(in the rows, 128 means zero)
Facts:
bedom τ klase; bedom τ rivebrar; bista τ klidaklam
bista τ gritradun; bobaple τ drepak; bobaple τ zogran
brosa τ nadifus; brosa τ seflel; brudun τ klase
brudun τ beplarel; brudun τ distik; brudun τ klaflebren
brudun τ mefin; degukam τ paple; degukam τ tikol
deklil τ bopar; deklil τ trovugrim; deklil τ nuflur
deklil τ gritradun; denal τ lipi; denal τ ziga
denal τ zado; denal τ klaflebren; denal τ zozur
denal τ flidu; dridi τ vuzo; dridi τ zaplen
gristabrer τ beplarel; gristabrer τ plebul; gristabrer τ droklogrom
grudru τ drepak; grudru τ dinen; gumus τ plebul
keguku τ seflel; keguku τ plubrur; ketrem τ triza
ketrem τ fivides; ketrem τ disun; lifan τ plebul
lifan τ skigre; lifan τ plubrur; livam τ flenim
livam τ gestis; livam τ distik; livam τ sokel
livam τ mefin; matron τ klase; matron τ mumokar
nefem τ flenim; nefem τ flitaful; neskal τ zado
neskal τ dosku; neskal τ trestok; neskal τ klupluk
neskal τ gira; nopes τ trizol; nopes τ stimur
nopes τ plonis; nopes τ zopesok; nopes τ skufal
nopes τ bridrem; pamu τ brosker; pamu τ mumokar
pire τ duplel; pire τ dosku; pire τ bestar
pire τ flidu; plago τ konol; plago τ fivides
plago τ rasol; plago τ festabrik; plidru τ plebul
plidru τ dirus; plidru τ belal; pudari τ mefin
repa τ rasol; rini τ fivides; rini τ bestar
skedram τ nibros; skelim τ kobar; skelim τ rasol
skelim τ lazas; skelim τ bestar; skelim τ skigre
stadre τ bopar; stadre τ sapos; staklo τ fivides
staklo τ flases; stofos τ pozin; stomiklen τ pozin
tevavu τ skepal; tevavu τ belal; tratepek τ vibruplal
tratepek τ rivebrar; tratepek τ kobar; vogram τ klidaklam
vogram τ zado; vogram τ zaplen; vogram τ latrer
vuflus τ beplarel; vuflus τ fustor; zekluk τ dalupun
banelur ξ vuzo; bedom ξ dalupun; bista ξ bestar
bizar ξ tikol; bobaple ξ dresa; brini ξ dokam
brosker ξ kupo; brudun ξ pestos; dalupun ξ skelim
degukam ξ flidu; disun ξ skigre; dokam ξ nopes
dridi ξ skufal; drobar ξ gumus; droklogrom ξ skufolem
duplel ξ gofun; fedrin ξ dridi; fivides ξ gustu
flofak ξ skofus; gestis ξ deklil; gira ξ drobar
gofun ξ brini; greba ξ seflel; greplok ξ zekluk
gristabrer ξ zogran; gritradun ξ niben; grudru ξ trovugrim
gustu ξ bizar; ketrem ξ plubrur; kobar ξ pudari
konol ξ fedrin; kupo ξ grudru; lazas ξ klupluk
livam ξ brosa; mefin ξ ketrem; miden ξ neskal
mumokar ξ rivebrar; nefem ξ fogin; niben ξ banelur
nibros ξ tevavu; nopes ξ paple; paple ξ beplarel
pestos ξ gira; piflan ξ zeflan; pire ξ piflan
plidru ξ droklogrom; plikir ξ vuflus; plubrur ξ skepal
pudari ξ flofak; rirufi ξ gristabrer; rivebrar ξ belal
seflel ξ batre; skedram ξ nuflur; skepal ξ rini
skofus ξ pire; skufolem ξ zado; staklo ξ brosker
stekler ξ viklinam; stomiklen ξ trestok; trovugrim ξ ziga
vevutris ξ vibruplal; vibruplal ξ vogram; viklinam ξ bedom
vogram ξ bista; vonil ξ nefem; vuflus ξ trizol
vuzo ξ staklo; zado ξ zaplen; zeflan ξ greba
ziga ξ gestis; zogran ξ fefli

Known rows:
[133 104 130 153 173 125 133 126 131 132 127 113 146 106 121 127 147 108
 128 130 128 121 122 136 132 133 130 129 121 124 112] -> droklogrom
[123 153 107 144 160 137 155 104 116 133 146 111 114 145 139 131  80 111
 133 136 122 142 140 154 136 124  95 118 119 146 125] -> stomiklen
[117 147 105 142 147 126 110 110 118 139 138 122 158 130 155 129  84 141
 150 138 130 128 108 151 157 122 134 103 141 138 142] -> trestok
[116 184 127  94 131 137 137 138 106 119 146 120 132 174 107 124 127 117
 143 131 131 131 125 117 134 124 143 135 138 125 128] -> denal
[120 119 120 117 129 128 132 116 126 127 129 126 150 125 133 123 153 125
 139 125 135 116 115 126 126 127 133 128 142 123 138] -> lipi
[139 119 118 128 103 132  84 102 146 132 110 135 125  85 145 130 129 141
 103 116 133 127 121 115 110 135 127 145 151 117 101] -> fivides
[132 163 129 119 133 137 106 143 117 129 135 116 119 145 109 130 122 133
 117 131 130 136 127 124 138 127 134 135 122 127 106] -> tratepek
[132 122 127 119 129 134 106 135 137 142 119 116 135 122 130 131 134 141
 117 129 130 107 125 131 123 130 114 123 124 135 131] -> vibruplal
[126 135 123 122 130 131 162 111 127 112 137 129 128 123 110 126 148 120
 109 125 122 123 134 132 105 137 133 130 159 129 151] -> plikir
[130 180 149 141 173 120 181 155 119 118 132 133 141 119 105 124 141 119
 118 130 126 141 124 131 135 121 150 141 140 130  99] -> tevavu
[125 249 130 141 156 138 172 156 111 115 137 156 111 143 123 115 103  99
 111 127 138 159 130 129 141 136 125 124  94 121 180] -> nopes
[129 142 141 135 146 122 123 150 120 130 131 128 118 144 112 128 116 123
 134 140 126 144 131 126 151 121 142 129 114 133  96] -> brosa
[131 114 131 140 144 122 130 126 134 128 120 130 124 117 130 130 131 124
 127 133 127 126 127 132 128 128 124 126 128 132 110] -> nadifus
[134 113 122 114 121 132 159 136 108 135 133 125 128 144 123 132 134 124
 135 130 121 148 140 123 138 129 130 132 104 122 123] -> nefem
[129 131 133 125 120 126 143 134 127 114 123 140 125 128 116 125 135 125
 123 124 124 133 134 117 113 127 137 136 137 124 130] -> bizar
[130 187 108 120 157 133 183 115 119 142 143 123 134 138 116 133 123 116
 121 126 117 141 147 138 140 140 107 106 138 132 130] -> skedram
[135 134 124 132 104 132  96 124 135 135 121 128 127 104 143 132 111 142
 116 128 128 131 125 126 128 123 128 128 140 128 106] -> flases
[136 129 118 127 110 134  86 106 134 133 125 132 113 109 141 133 122 137
 109 124 132 140 126 126 131 133 119 135 148 119 101] -> konol

Rows:
No name comes twice in this set of rows, the named rows included.
[135  84 132 141 163 122 146 132 125 137 116 121 178  94 145 127 148 133
 133 130 126 112 116 137 138 128 139 130 114 122 124] => beplarel
[109 202 138  99 123 135 138 150 113 121 143 128 135 167 105 119 126 124
 138 135 135 128 118 121 126 114 155 134 159 137 132] => neskal
[119 131 129 149 123 125 143 142 122 111 128 166 136 108 123 117 136 125
 103 129 135 127 114 135 119 138 152 105 138 124 212] => trizol
[126 166 129 110 139 135 149 125 140 134 122 122 118 140 127 126 138 127
 124 126 128 119 135 129 114 134 101 126 124 138 127] => vevutris
[131 161 125 116 123 131  69 137 138 154 111 125 149 104 134 128 124 164
 122 130 136 110 107 127 138 126 129 120 146 134 103] => bestar
[133  75 135 157 176 119 101 118 143 132 116 113 142  93 112 129 167 107
 126 134 128 111 117 138 143 138 125 130 123 127 101] => plebul
[131  79 130 133 149 128 134 125 129 132 124 119 141 122 131 128 154 118
 129 131 127 117 122 131 130 130 128 130 118 127 125] => fustor
[138 170 115 137 113 114 154 137 131 138 148 120 162 128 131 136 113 148
 131 117 116 116 144 148 150 127 134  88 140 134 155] => nuflur
[130 177 134 143 199 132 158 123 120 118 136 105 115 136  88 126 136  89
 120 133 123 139 132 133 141 138 121 141 124 128  92] => plidru
[138  62 106 122 114 127 104 112 135 131 115 131 126 123 123 134 161 120
 136 115 125 129 140 108 127 149 128 124  93 104 144] => mumokar
[132 195 150 117  90 122 136 169 132 117 151 116 113 180 112 131 109 142
 136 123 125 124 148 127 136 116 131 125 126 133 130] => deklil
[131 128 127 133 128 120 122 135 120 135 131 142 130 125 124 131 110 134
 136 129 122 145 134 125 144 129 140 118 120 121 123] => fogin

The same things again, as new rows of numbers:
Known rows:
[128 125 117 114 117 115 130 121 119 112 110 125 131 125 154 127 149 123
 127 109 118 126 126 119 154 143 163] -> dokam
[169  92 137 116  99 127 102  78 106 115  67 103 179 126 198 105  67  84
 118  53  81 180 131  86  99 166 178] -> stofos
[113 116 134 133 122 131 126 120 137 136 127 120 140 145 130 126 136 126
 124 129 115 139 140 118 140 142 140] -> plubrur
[124 110 115 125 108 107 121 122 134 134 108 116 156 124 134 119 116 116
 128 119 107 121 120 117 158 130 138] -> ketrem
[135 136 195 103 128  97 137 150 120 172 110 141 124 123 141  92 183 138
 123 119 103 143 129 123 118 171 136] -> trestok
[116 128 136 133 120 125 129 115 146 115 139 125 150 150 135 122 138 142
 120 124 102 141 141 128 144 137 150] -> gestis
[122 147 116 122 101  57 114 113 122 105 146 139 186 107 158 107 145 120
 124 102  93 128 108 118 150 141 128] -> deklil
[145 162  60  52 181 108 104 148 146  79 130  35  83 164 198 121 113 100
 151 172 110 113 163 112 143 213 160] -> nibros
[176  89  92   4 157  61  94 161 152 130 114  45  96 105 185 111 115 111
 153 194  93  78 157 100 125 207 156] -> skedram
[109 107  89  87 123 121 126 129  99 150  95 121 166 116 116 117 114  90
 133 116 136 145 130 112 166 137 135] -> vuflus
[110 141 137 125 121 102 128 121 111 128 142 137 137 130 155 116 171 108
 121 110 124 141 129 117 133 161 139] -> zaplen
[128 126 117 114 116 115 129 120 118 112 110 125 132 125 154 127 149 124
 127 109 118 126 126 119 155 143 162] -> gofun
[107  73 136 160 102 117 106 104 145 145 155 112 133 135 136 151 142 114
 122 150 121 109 146  98 115 141 131] -> rivebrar
[125 113 115 119 110 109 125 125 130 132 104 118 155 124 135 117 118 117
 127 116 108 122 119 121 162 131 143] -> tratepek
[118 135 120 130 122 104 108 134 114 150  74  85 174 138 113 120 117 117
 141 120 109 120 128 113 146 134 124] -> bedom
[133 130 103 103 100  85 123 123 127 114 143 148 167  93 151 113 126 131
 122 107  97 149 106 117 167 144 138] -> bista
[192 134 116 111 141 150  99 116 131 118 130 156 153 139 128 158 174 128
 122 100 142 112 140 140 109 111  95] -> drepak
[125 112 115 118 110 109 126 125 131 133 103 118 155 124 135 117 117 117
 127 116 108 122 120 120 162 130 143] -> pamu

Rows:
No name comes twice in this set of rows, the named rows included.
[132 152 116 130 108 108 106 123 127 105 157 119 151 109 141 150 141 170
 126 127  97 163 127 108 142 158 141] => gritradun
[104 131  98 110 122 112 144 115 106 105  93 122 152 143 151 108 136  81
 123  92 130 111 121 137 178 126 167] => tevavu
[125 133 110 122 107  88 109 127 109 130 109 109 163 109 138 128 132 119
 133 115 111 125 116 108 149 145 132] => dridi
[131 144 102 116  98  71 105 127 107 122 132 125 168  87 150 127 138 126
 130 109 105 139 104 103 152 154 125] => stadre
[127 118 117 125 107 105 126 117 144 114 115 121 164 130 138 116 115 132
 124 115  94 121 120 127 164 122 149] => staklo
[119 142 124 133 129 107 104 130 112 145  84  91 169 142 117 125 134 125
 143 123 114 133 137 105 131 144 119] => viklinam
[ 94 139  43 176 139  84 131 115 124 133 104 156 122 161 171  92 173  91
 112 102 123 150 238  44 136  80 151] => tikol
[128 132 121 119 117 140 127 129 117 116 124 113 114 124 143 149 147 147
 124 124 119 145 135 118 151 154 170] => duplel
[118  72 127 160  97 130 100 110 146 144 150 101 124 126 131 168 130 133
 126 157 119 114 146  93 121 142 136] => mumokar
[127  95 129 128 101  98 117 120 129 133 105 105 144 119 141 133 135 120
 127 127 110  93 126 115 144 131 153] => nefem
[144 136  34 195 112  84 119 145 150 155  66 140  93 122 177 103 123 127
 121 106  95 145 193  32 165  80 137] => degukam
[159 101 156 124 113 147 104  76 106 116  90 107 165 144 194 113  89  96
 114  63  89 202 152  85  78 180 178] => pozin
[111 140 144 164 119 119 130 123 140 145 137 137 124 151 157 107 146  99
 121 113 116 143 117 115 139 158 115] => flidu
[ 97  71 146 160 107 108 114  98 146 147 155 121 141 147 140 133 151  95
 119 144 123  98 148 105 111 136 128] => belal

Now the same things, written a new way:
Known rows:
[110 108  69 170 134 188 137 166 147 169 111 101 115 117 113 111 152 132
 160 150 182 110 119 166  89 151 152 149 142 127] -> tikol
[125 100  73 180 146 155 139 149 150 134 130  88 107 117 119  99 158 133
 191 132 192  84 125 153  97 141 176 151 151 160] -> sokel
[107 113  72 161 134 176 136 158 151 159 120 102 106 115 122 122 151 145
 169 142 173  96 112 153  97 148 150 157 141 126] -> drobar
[ 99 118  69 148 141 164 131 151 150 153 128 105 113 114 123 121 152 150
 169 142 164  95 101 142 105 140 160 157 146 124] -> greplok
[103 125  60 150 111 170 135 164 143 156 120 101 132 144  91 137 139 122
 163 107 149  65 109 168  95 138 151 159 165 118] -> zopesok
[129  94  77 171 135 153 152 154 156 141 132  89  95 122 132 139 160 152
 197 130 179  81 119 140 109 153 159 158 136 168] -> matron
[119 122  81 175 122 166 148 171 140 158 123  99  96 124 140 162 157 156
 175 154 128  97 103 122 137 162 159 171 111 130] -> plago
[129 121  72 178 145 168 128 142 155 139 147  89 107 121 127  88 153 119
 179 134 187  74 130 163  92 135 179 159 127 154] -> klaflebren
[123 156  74 167 135 187 115 144 153 154 157 100 106 116 129  89 148 112
 164 146 188  78 129 171  85 128 163 164 113 133] -> zado
[114  93  66 175 139 173 126 135 152 143 116  92 121 113 133 103 122 123
 152 138 156 113 103 176 109 154 159 180 125 118] -> plubrur
[ 97 102  55 165 124 188 126 146 133 159 123 112 107 127 113  98 155 143
 170 142 175 109 112 149  77 163 166 170 145 103] -> paple
[136 125  81 157 122 169 151 146 172 157 156 105  80 129 152 155 157 148
 179 139 177  65 124 133  96 145 144 162  94 161] -> denal
[125  84  65 181 136 176 134 141 157 151 108  89 127 115 132 106 124 123
 145 131 179 113 111 189  99 155 153 176 128 126] -> belal
[ 94 122  66 153 143 166 126 151 149 151 124 100 115 113 113 104 150 143
 169 146 168 100 102 147 103 136 164 155 147 121] -> nibros
[119  87  65 181 146 160 125 130 154 137 116  85 129 110 134  93 120 119
 151 132 166 110 104 189 110 148 169 184 128 126] -> plebul
[129 101  73 187 148 156 136 144 149 129 133  81 110 120 121  85 157 123
 189 130 188  83 129 164 100 142 183 156 150 162] -> distik
[116 105  71 170 130 180 145 164 155 166 115 101 114 120 119 130 153 139
 164 143 182 103 117 157  95 153 142 154 136 133] -> fogin
[121 148  71 164 129 188 124 145 158 157 149 104 104 122 130 104 149 123
 160 147 172  77 124 158  87 135 158 160 108 130] -> gira

Rows:
No name comes twice in this set of rows, the named rows included.
[121 117  79 180 123 167 141 168 138 154 127  96 102 120 136 148 149 146
 170 152 134 102 111 133 137 157 164 170 116 129] => repa
[130  82  76 168 134 159 151 139 166 141 128  93  96 120 140 134 145 150
 180 124 180  84 110 153 106 156 148 168 126 156] => vuflus
[131  75  76 168 136 161 149 133 170 139 125  91  95 116 150 148 133 152
 179 125 173  91 101 156 112 162 145 180 120 149] => gristabrer
[135 108  85 187 116 178 155 164 148 161 121  96  91 125 147 167 149 147
 169 146 142  99 113 140 125 170 143 177  99 139] => skelim
[107 138  82 157 128 180 120 153 150 174 155 110 100 110 144 156 151 148
 187 136 203 105 107 154 100 142 106 174 126 150] => bista
[119 138  80 149 121 183 134 148 164 169 159 112  86 117 149 154 155 148
 182 138 192  82 115 142  92 145 120 169 102 151] => vogram
[109 110  70 151 136 170 143 164 159 161 117 107 107 117 124 135 156 152
 167 146 175 103 106 140  99 149 151 151 137 133] => stofos
[114  78  63 171 144 164 129 134 163 144 117  93 126 114 135 109 120 130
 154 131 172 112 101 178 106 153 159 177 128 126] => dirus
[124 112  75 189 142 164 131 154 133 140 125  87 114 120 123  99 151 126
 181 140 160  94 120 157 118 147 180 166 140 142] => rivebrar
[112 137  69 191 133 171 124 162 123 152 122  87 123 118 125 108 146 121
 155 156 132 106 115 154 133 148 188 171 123 117] => rasol
[ 94 128  81 160 132 163 124 159 144 181 141 106 115 105 137 161 152 153
 188 138 201 118 102 153 114 149 105 169 140 153] => stadre

Now the same things, written a new way:
Known rows:
[124  97 127 133 126  98 124  96 130 140 128 148 108 150 125 133 123 108
 127 119 145 156 140 131 144 121 144 113 151] -> nadifus
[139  96 151 114 107 112 129 110 127 118 147 118  69 137 137 135 158 122
 127 103 128 154 134 151 120 120 135 137 139] -> brosa
[114 139 126 145 146 114 100 109 109 134 159 133 134 175 109 174  54 109
 116 122 132 115 142  86 108 130 115 121 141] -> sokel
[144  85 158 114 106 108 131 107 119 126 153 123  60 139 134 144 169 119
 132 101 126 156 135 147 123 124 132 133 142] -> tevavu
[121 123 122 125 122 104 111 107 131 118 136 130 122 149 130 139 113 104
 111 121 141 136 142 138 122 120 116 116 135] -> rirufi
[156  93 175 112 104 111 131 115  93 133 168 114  39 147 127 158 162 108
 133 100 121 125 145 136 123 139 123 137 126] -> gristabrer
[153 104 102 109 176 108  83  75 136 121 132 116 174 126 113 145  52 125
 109 159 132 175 136 100 123 127 134 151 190] -> skufal
[113 116 114 107  81 111 116 118 121 118 151 129 135 140 140 148 154 140
 119 115 116 130 136 177  96 121  88 134 161] -> dridi
[103  96  94 138 180 109 119 126 117 170 102 133 151 155  91  48  68 146
 124 137 138 119 145 166 138 119 169 155 119] -> bestar
[118 115 113 121 112 108 121 104 133 119 136 125 121 149 126 145 100 103
 112 119 132 134 133 136 122 114 128 132 144] -> dokam
[117 134 131 132 187 110  91 127 117 184 128 155  80 152 106  92  65 167
 118 141 168 119 168 150 121 123 160 117 125] -> kobar
[118 112 119 128 130 111 113 110 135 122 138 125 125 148 128 141 104 127
 119 119 135 147 131 135 113 115 127 129 156] -> fogin
[123 118 123 126 128 107 111 107 131 121 137 126 125 148 127 141 109 119
 114 120 137 145 135 135 113 118 122 125 146] -> gava
[127 110 122 129 164 109 113 113 122 142 127 131 113 160 109 124  60 129
 114 127 143 119 148 141 124 127 147 130 119] -> vibruplal
[126 122 131 122 116 113 113 114 136 104 140 111 112 142 139 140 131 118
 112 112 137 144 130 138 110 113 111 129 143] -> stofos
[126 106 126 121  92 107 114 117 131 114 124 150 114 148 109 127 102 120
 109 120 126 140 135 125 122 110 116 104 142] -> gofun
[ 89 111  83 139 126 106 110 120 107 161 127 139 198 146 110  93 132 129
 128 138 114 131 132 151 120 117 111 143 176] -> trestok
[128 136 138 119 104 111 113 115 132  96 145 110 111 140 145 139 142 113
 110 109 138 138 137 141 107 116 101 124 132] -> degukam

Rows:
No name comes twice in this set of rows, the named rows included.
[107 117 105  99  66 112 123 130 107 123 157 126 154 136 145 147 168 152
 119 115 102 118 138 198  83 126  67 140 164] => vogram
[109 137 123 153 153 110  98 105 115 136 151 135 139 175 110 175  51 101
 115 125 135 119 139  80 112 128 122 118 149] => flenim
[132  64 135 140 139  89 130  88 110 184 131 177  71 161 105 133 115  96
 140 124 145 156 150 116 171 135 167 109 151] => plebul
[140 159 165 118 111 128 100 132  96  97 184  92  91 160 132 182 113 108
 109 101 118  93 144 112  82 138  85 138 110] => livam
[138 135 155 116 134 122 107 126 107 113 171 105  97 156 128 171  99 132
 115 111 122 104 145 124  89 136 108 143 117] => matron
[179 131 125  71 150 121  97  84 130  82 165  51 130 104 143 160 105 108
 101 143 121 144 136 138 108 133 105 182 162] => nopes
[124 112 120 121 101 106 114 110 130 112 129 134 114 147 115 134 103 117
 111 119 128 137 136 132 121 113 122 116 146] => brini
[111 132 121 145 146 111  99 107 121 130 147 136 138 166 116 167  70 106
 114 121 138 128 138  97 114 125 119 123 147] => flitaful
[115 151 137 135  97 112 112 122 140  85 137  99 111 140 149 122 172  79
 109  99 143 146 123 125 117 101  97 116 136] => bobaple
[125 106 133 137 137 104 112 103 109 150 148 150 108 164 114 157  94 103
 125 122 133 134 146 107 128 133 132 120 148] => fustor
[ 86  98  72 131  99 100 114 103 123 154 131 170 183 154 120 145 101 145
 125 135 121 145 133 158 116 117 110 124 193] => zaplen
[147  90 160 111 103 106 131 112 119 127 144 121  53 136 136 129 165 119
 128 104 133 147 142 158 132 127 138 131 126] => keguku

